Each row has a class, written after it.
[ 25  -1 -32 -35   6  -1 -91  32  55 -16  -9   1  28  12   5  50 -47 -23
 -24  46  43  53  10   9  23  10  -7  37  45 -64  16 -74   1 -21  44 -28
  52 -17] | M
[ 18 -29 -15 -26   6 -13 -56  13  40  -1   1  16 -24 -13 -38  20 -29 -44
  11  28  25  12   5  21  14  19 -28  33  12 -40  13 -60 -27  21  54  -7
  26  -5] | Q
[ 34 -20   7  18  26 -30   9  12 -23  -8  -7  18  -4 -20   9   7 -22  68
 -10 -61 -68  42 -34 -66 -22 -15   5  27 -36  32 -29 -37 -45  12 -21  12
  45 -15] | X
[-14  33 -36   2  -9 -18   4 -16 -40 -47 -40 -30  12 -20   3  22 -13  18
 -13 -76  46 -31 -31 -32 -13 -40  -2 -21  34  43   3 -46 -82  11  -3 -13
   1  11] | D
[ 23   6  19 -48  30  -1 -10  43  68  -8  22 -47 -18   4   4  20 -15  31
 -24   2 -10  50  -3 -54  17  11  31  10   5   6 -10   6  30  50  30 -18
  -2  20] | Q
[ 32 -47  16   7  17   2   5  24 -27 -28  15  14  -5   6  24 -27 -31  73
  -5 -76 -57  51 -31 -70 -22 -13   8  13 -59   1 -20 -37  -9 -22 -15  32
  14 -37] | S
[ 19  42  37  12  25 -58  20  -7  29  34  28  -5 -26  29 -17   6 -40  61
   5 -50 -10  47  11 -52  -8  46 -19  20 -66  21 -18 -17  -1  -6  15   5
 -38 -34] | U
[ 28   6  33 -33 -22   3  21  -3  40  26   5 -16  50   9   7 -19 -31  68
 -35 -50  15  31   0 -25 -37  12  16  36 -24   3   0 -15 -26 -35  20  31
   3 -24] | D
[ 41  26 -27  50 -22  33 -24 -28 -43   0 -11  10 -41  17 -43  14 -10 -33
 -17 -63 -41  24  -3 -36  22  11 -54  34 -29  -6   5  -2   5 -36  17  16
  -4   2] | Q
[-19  52 -10  19  14 -13  18  -5 -15   5   0   8  -9  23  15   6 -35  26
  25 -22   0 -16  -6 -22  -6  33 -11  38 -64   5  20  -3  29  37  12   2
 -55  19] | B
[ 33  -3 -27 -31   4 -14 -42   5  53  24  11  12   5  13  30  18 -29  17
 -37  40  -7  40 -13  16  -4  -9  -8  17  19 -34 -13 -34 -47  34  63   5
  32  14] | D
[ 13  52  32 -21   4   7 -15  24  48 -50  42 -24 -24 -27 -30  39 -35  23
 -19 -13  -2  57  -9 -29 -16 -28  13  15  16  27  26  19   9  74  41  -6
 -16  16] | F
[  0  24  59 -43 -77 -95   9   3  56  16  22  -4  10  -5   7   8 -11  59
 -14 -61  49  44  27 -16 -31  42  53  -7 -36  49 -16 -16 -34 -15  15  21
 -57 -25] | U
[ 25 -29  -7  24 114  76  -5   1 -54 -28  -2 -36   3  34  51 -14 -11  -5
 -63 -42 -10  -2  -7 -80  36  -3 -17  54  29  -3  21  -5  17  -3 -40  -9
  48   1] | S
[-22  61 -59  14 -74 -24 -16   4 -64 -31 -30  -4 -19   3   0  36 -33   3
  -5 -63   4  -3  -2  -8  -6 -34   2 -20   9  28 -13 -24 -47  11 -33  -1
   5   3] | M
[ 44 -19 -22  -1  14   7  -7 -18  63  53 -28  26   8  -4 -21  21 -10 -45
 -24  -9  40   4   9  48 -20  -9 -10  29 -10 -36   0 -27 -29 -32  24 -18
  24 -31] | D
[ 64  17  32 -14  16  25 -71  13  38   5  23  68 -41  24 -11  22 -58 -21
 -18 -35  20 100 -20  32   2   0 -11  45  21 -37 -21 -25 -26   0  51 -10
  35 -10] | B
[-11  24 -11   0 -49 -17 -18  34 -12 -28  -2 -30   9  24  21  36   0   9
  27  -7  23 -57  13   8  13 -20 -11  11  -3  28   9 -17 -10  17 -25  13
  -8  24] | U
[ -1  33 -18   0  35  45  -1   6  11  -8 -14 -23  -6   7  -5  15 -35  11
   1 -48 -11  18 -22 -28   8  12   2  41  10 -18 -14  -7  21  75  41 -25
 -17  27] | B
[ 43 -28 -41   7  23  20  16  10 -27  15   2  17  -2  -1   0  13 -31  56
 -23 -79 -63   4 -39 -58 -30  -5 -13  19 -26  -6 -29 -32 -25  -2 -18  30
  46  -7] | X
[  0  39  -7  10 -42 -37  37 -34  -5  31 -15  17 -11 -37 -32  27  -9 -28
 -13 -35  13  -3   0  10 -12  40 -24  42 -68  14  13  -9   2   0   0  18
 -38   2] | D
[-44  13  -3  12  -9 -12 -46  44  -9   1 -15 -13  -6  24   7  -2 -43  -7
  24  10  14  -9  18 -59  21   4  11  22 -19  16  10 -20  -9  60  27  -1
 -42  43] | S
[ 28  40  40 -38 -13 -12  -1  10  47 -11  37 -14 -25 -25   6  25 -20  39
 -13 -57   3  33 -34 -40 -43  -3  40  12  21  40 -20  27  11  29  -5  -1
 -17 -25] | J
[ 26  41   5  48 -34  24  14 -36 -22  35 -23   7 -28 -11 -52  20 -30 -81
  -6 -68   3  14  -6   0   5  14 -56  43 -41  -1  22 -15 -29 -26  -8  17
 -14 -11] | D
[-14  27   6 -15   8 -18  28   6  36  18 -18  21 -10  -6  12   3 -25 -12
  10  -4  14  11  -6 -60  -2  39  30  47 -38  15   7 -12   2  60  -9  -4
 -63  28] | S
[ 40  41  26 -17   8 -18 -61  35  51   1  25   2 -31 -27 -18  31 -31 -14
 -11 -25   6  53 -34 -38 -21   6  20 -24  23  39   6  10   0  41  30 -24
   9  31] | F
[  2  24 -17  14  45  10  -2   0   2  -1   8 -15 -19 -11 -24   5 -34   6
  33   1  -7   1   2  -5  -1   4 -55  49 -33  -3  10  -2  44  56  38 -15
 -11  19] | F
[  6  15  22 -52 -72   5 -48  30  29 -45  18 -19   2  -1  -1  28 -13  32
 -16 -34   9  69   0 -27 -16  -9  43 -10  24  14 -12  -9  13   4  16   1
   5  24] | N
[ -13   33  -48  -13  -62  -27   -8   21   -8  -32  -18  -36   11  -11
    6   21  -32   12   -6 -113   20    0   -6   -3   11  -25    1   -6
   39   41  -25  -17  -93   21   -4    0    8   18] | S
[-27  55  12 -50 -28 -35 -29   3   1 -32  19  -5  -7 -18   1  23   1   6
 -26   5  12  33   7  -5 -26  37  54 -16   2  22  23  26  36  45  44 -17
 -19  32] | B
[ 19  26 -18  46  65  27   7 -42 -26 -14   6   2  -7  23  36   2 -29 -46
 -46 -10 -14  21   5 -27   0   2 -50  44 -46 -23  45 -16   4  -1  -9  -8
   8 -37] | F
[ 39 -21 -27 -35  42   6 -81  13  65   1   7  47 -29 -16  -3  23 -34 -54
   1  63  42  61   6  28  33   7   6  20  62 -49 -27 -36  23  33  74 -27
  32  31] | N
[ 20  48 -50  34  28  10  -2 -41   7  -2 -20  -1 -19   4 -43   5  -6 -20
  -7 -34 -18  11  -6 -13  23  24   3  -2  19  13  -2  11  14  13   8 -20
  -6  14] | Q
[  0 -32  -4  -3   3  19 -63   7  37  -8 -12  37 -23  -1  13  28 -29 -27
 -34  27 -14  51  -5  30  31  -6 -33  74   1 -43   5 -43 -38  39  38 -12
  43  -9] | Q
[  4  16  21 -22  -4 -43  11  -3  61  12  13 -14  19  14   1  -4   8  18
 -14  -9  23  15  16  -8   8  36  42   3   3   3 -17   7   7   9   6  -2
 -17 -11] | T
[-45  45 -39 -23 -16 -36  24  12 -29 -27  15  20 -23 -13  15  21 -44  -6
 -45 -99  21  -3  -7  30  -6  -9  13 -20   4  21  -8  29 -65  -4  -1   3
  13   1] | B
[ -2   6 -44   9  28   5  14 -34 -10 -18  -8  -1 -17  21  44  -1  -9 -54
 -23  -5  -8  19  22 -23  36  13 -28  28 -14 -32  10 -16  -8 -11   8  -9
   3  17] | N
[ 25  27  21 -31  -7  16 -27  33  29 -36  27 -47  -2   3   2  22 -22   6
 -39 -22  23  46  12 -16   6 -15  32   5  15  20   1  13  27  17  12  -1
   1 -17] | Q
[ 50   9   7  -6  40  34 -58  16  56 -35  26  -5 -14  27   5  35 -33 -10
 -30   7  -5  37 -17  18  20  -9 -41  41  10 -28  29 -38 -20  32  29 -16
  53 -20] | Q
[ 14  51  22 -17  26  12   4  31  26 -49  21 -50  15  -9 -14  11 -27  17
 -23  -8  11  30  -2 -76  14   0  37  13  13  43  30  21  25  15  12   2
 -17  18] | Q
[ 69 -52 -12 -50 -26 -23 -49   5  37  35   3  28 -33 -11  10  32 -24   8
   4   6  14  27   2 -10 -31 -10   7  16  11 -20 -25 -55 -38  21  38   0
  48  -3] | J
[-30  55 -24 -30 -11 -31 -12  26  42 -30  30 -35   5  12  10  45 -10  46
  -9  30 -29  17  -4   3 -12  -1  13 -20   0  14  -5  12  15  61  20 -16
  -6  12] | U
[ 23 -23  -2 -18  -7 -14 -64  34  43 -17   5  -6   6  -7  -5  13 -23 -44
   5  43  14  27  30  23  38  -6   3  51  39 -41  -8 -40 -19  41  54   4
  18  -8] | S
[ 30 -10  29  60 -19  51 -13 -21 -19  40   6  25 -25 -20 -43   5  -9 -58
 -27 -27 -28  56   4  27  -6 -12 -61  34 -38   5  26  18 -16  -6  11  -3
  14   1] | F
[  -9   54  -51    7  -43   12  -33    1  -22   10  -14   -5  -32    8
   -3   19  -76   47   12 -100    7    8  -27  -22   -4   -8  -26    6
   42   21   -8  -18  -48    6    2   11    5   12] | M
[ 10  -1 -17 -40 -17  34 -24  33  79 -18   3  11  14  18  18  21 -29 -43
 -30  11 -10  34  -2  50   7 -29 -10  37  11 -62  -5  -9 -39 -23   8  -6
  55 -51] | Q
[-28  -6  -8  -2 -47  24  -8   2   0   5   4   0 -30 -17   2  19 -20 -72
  -1  -9  -6  17   5  -8   9  22  -4  39  -9   8  36   6 -10  36  13  22
 -31  61] | U
[-16  45  33  34 -61  21 -15 -16 -19  13 -26   7 -21 -11 -59  38 -21 -10
 -13 -83 -13  30   6 -18  10  38 -18  25 -51  -3  19  -7   7  22  42  -9
 -32   0] | B
[ 17 -12 -11  50  86  26 -11 -14 -18  -7  12 -36 -19  24  52  -3 -14 -21
 -51 -32  -8  14   8 -61  24   0 -29  48  -3  13  27   2   4   8   3 -17
   2  24] | N
[ 12  81  39   1 -26   3 -17   5  19 -50  27 -35   0  15  25  10  -4  64
 -26 -67  -9  -2 -16 -53  -9 -22  15  -1  22  70  26  52 -21  29  18  16
  -9  19] | T
[ 23   3   5  -6  52  -3  36 -23 -40 -19 -20 -20  15  16  40 -10  28  26
 -53 -33   2 -13  26 -48   1  12  36  80   2   3 -10   7  16  20 -12  -4
   3   7] | B
[ 22  45  22  30 -26 -26  53   1  19  39  21   0  13  39  19  -1  -3  29
  22  27  -3  23  16 -36 -11  -4 -23  41 -61  12  -9  13  11 -58 -43  22
 -73 -23] | N
[ -37   26  -34    3  -68  -26   15    0  -21  -30  -31  -39    3  -11
   26   39  -38   17    2  -89    2   17   -3  -22   11  -43    3   12
   32   29  -13  -35 -103    3  -45   13    3  -23] | X
[ 61  -5 -20  39  41  -1 -37 -39 -20  -7 -26   2   1  39  25  -1  35 -45
  -1  22 -12 -11  27 -31  29  13   9  28  -9 -16  -8 -11  63 -27  -4 -24
  21   0] | J
[ 17  31  -7  34   8  34 -12 -21 -17  22  14 -19 -38  22 -46  -5 -24 -42
 -15 -71   2   7  31 -28   7  28 -17  14 -12  10  27  30  26  -2  19   9
 -33   3] | S
[ 17  15  16  58  -3  27 -36 -16   1   4   7 -16 -38  27   7  13 -19 -50
   7 -59   0   9  15  13  18   0 -50  41 -44  18  50  22  17 -15   0   2
   2  -2] | T
[-17  84 -80   6  -7 -25 -27  26 -30 -58  -2 -27  16  10  -9  43 -45 -40
 -12 -60  49 -45  -1   7  28 -17 -42   5  29  16  -4 -29 -62  34  13 -11
   1  14] | S
[ -9  37  18 -54 -20 -25  -3  36  58 -26  29 -28 -12 -34  -9  22 -41  29
  -8 -53  24  44   2 -32 -27   4  52  12   8  36   4  24  15  33  18   6
 -36 -11] | S
[-54  55 -34   6  30 -28  15  17  32  35 -13   6 -18   2  -1   1 -21 -44
  27  44  -5 -10   1  -3 -14  27 -15  32 -46 -11   9  23  34  29   9 -39
 -53  16] | M
[ 22   7  23 -10  10 -42  -3  31  35 -14  28 -45 -21 -49  18  14 -38  18
 -14 -94 -13  -2 -39 -91 -16  12  50 -26   6  55   0   4 -23  43  21   5
 -14  -2] | J
[ -2 -16  12  12 -44  70 -34 -12 -24  54  -7   8 -20  -6 -36  -8  -9 -22
  11  12   6  -6 -15   3 -21  -1  -3 -18  26  11  38  19  15 -12   2  25
  -4  38] | D
[ 43  15 -20   1   5 -24 -47  -1  23 -31  22   2  10  21  24  31 -16  -6
 -32 -13  -2 -15  10   8  11  13 -15  18   8 -15  18 -36 -26   1  35  18
  36 -17] | U
[ 13  41  24 -31  17 -30 -16  48  65 -20  50 -48   2 -21  21  46 -46  14
 -45 -27  -4  62 -19 -28 -26  -3  12  38   3  42  30  22  -9  36 -14 -13
  19   2] | F
[ 27  42   9 -18 -31 -41  10 -25  34   3   8  -8  35  21  38   0   1  28
 -23   0  47  30  22 -48  -9  34  40  17   1  24   3 -20  -6 -12  -3  10
 -54  15] | N
[ -19  -37  -29    4   39   12   24    5  -41   -4   -6    3  -19    0
    5   -7  -49   53  -32  -35  -81   69  -37 -106  -15   10  -20   43
  -63   -9    0  -32  -19  -12  -14   10   23   -8] | Q
[ -8  56 -19 -31  -6 -47  13  33  34 -56   5 -62  21  17   0  52 -10   9
   1  10  19  22  38 -42  10  -7  25   3 -27  15  29  -7  27  -4 -20 -22
 -19 -11] | S
[ -1  40   5  29  -7 -22 -24   3 -15  -6   1  32 -23   2   5  24 -24   0
  35 -23  -5  17 -24 -26  -3  24 -27  49 -67  25   5 -25  31  27  -1   8
 -49  24] | X
[ 27 -42  14 -12  -7 -33  33   5  11  15   3  19 -21  -5   6   0 -24  83
   4 -35 -72  38 -20 -75 -38  -9  43  31 -42   1 -43 -23 -16  10 -30  21
  21 -37] | J
[ -3  24  50  37  16  -3 -19  23  13  46  -6  12 -44   7  44  -8 -50  12
   3 -65 -38  -4  -7 -41   7  30  18  40 -57  15   4  27  19  43  15  10
 -22 -17] | B
[ 14  20 -30 -27 -54   1 -26  19  -6 -40   7 -25   6  -2  47  23  -2  45
 -34 -68  14  -8 -27 -17   1 -35  22 -27  70  36 -17  -7 -66  37   0  16
   0  23] | S
[  1  -7  69  21  22 -30 -11  12 -12 -10 -16  32 -56 -21  19   7 -31  10
  18 -58  -3  47 -17 -65  -7  16  43  64 -51  39  18 -13  13  22 -24  -3
 -27   0] | B
[-24  40 -50  -4 -30 -38   7 -10 -44 -19  -9   2 -16   5  14  39 -46  23
 -18 -75  19   8 -10  20   2  -8 -11  29  15   0 -30 -40 -73  41 -12   2
   3 -14] | B
[ 26  13  22 -11  15   0 -58  38  45  -6  28  19  -8  -1  23  29 -40 -47
 -17  21  19  28 -21  -8  18  12 -40  30   7 -20  14 -37 -30  14  33  -8
  23  11] | N
[-18 -18  21  19 -60   0 -18 -45 -11  63   2  30 -48 -25 -68  -1   1 -19
   4  -9 -61  46  18  34 -32  30 -47  24 -62 -22 -17  10   7  29  59 -12
  -2 -24] | J
[ 20 -35  11  -4  22  -4 -14  33 -33 -17   5   6 -17  -3   1 -22 -32  88
  17 -30 -74  56 -40 -90 -25 -19  20   5 -13  16 -35 -33 -17  24 -14  15
  29 -10] | S
[ 13  24  28  12  -2   7  14   7  19 -19  10  22 -30  -2 -16   0  -9  35
  27 -17 -26  13 -21 -66 -12   7  34   1 -31  19  -6   2  46  40  -1  11
 -54  24] | N
[ 19  13  34 -21  44 -28  11  -1  50  33  25 -10   0  26  34 -22 -41  73
 -14 -57   3  48 -10 -82   3  46  19   2  -2  14 -11 -14 -24  -8  27  13
 -28  -3] | X
[ 39  -9  -2 -26  -5  25 -37  31  17  -1  25  14 -27  -4 -10  27 -53 -22
 -18 -29  12  26  -6  -7 -12 -15 -24  50  20 -30   1 -27 -33   5  12  26
  23 -39] | S
[ 23 -50 -41  10  23 -27  -3  -8 -25   3  13  24  13   2   2  -1 -25  29
  -8  12 -58  32 -20 -36 -28   3  -2 -16 -42 -29 -16 -49 -13 -33  -2   4
  52 -39] | J
[ -2  24  16  -7 -21 -14  25   4  38  24   9   3  24  10 -21   2 -22  18
 -12 -16  50  51  20 -35   0  20  27  39  -9  16  -1   1  -4 -19  -2   9
 -77   4] | S
[ 20 -17  15  33  56  56   1 -43 -12   4  -6  -9   9  25  21 -17  18  13
 -24  22 -35  10   1 -34  12  -6 -13  58  22 -17   1  10  27   3  -7 -17
  19 -20] | J
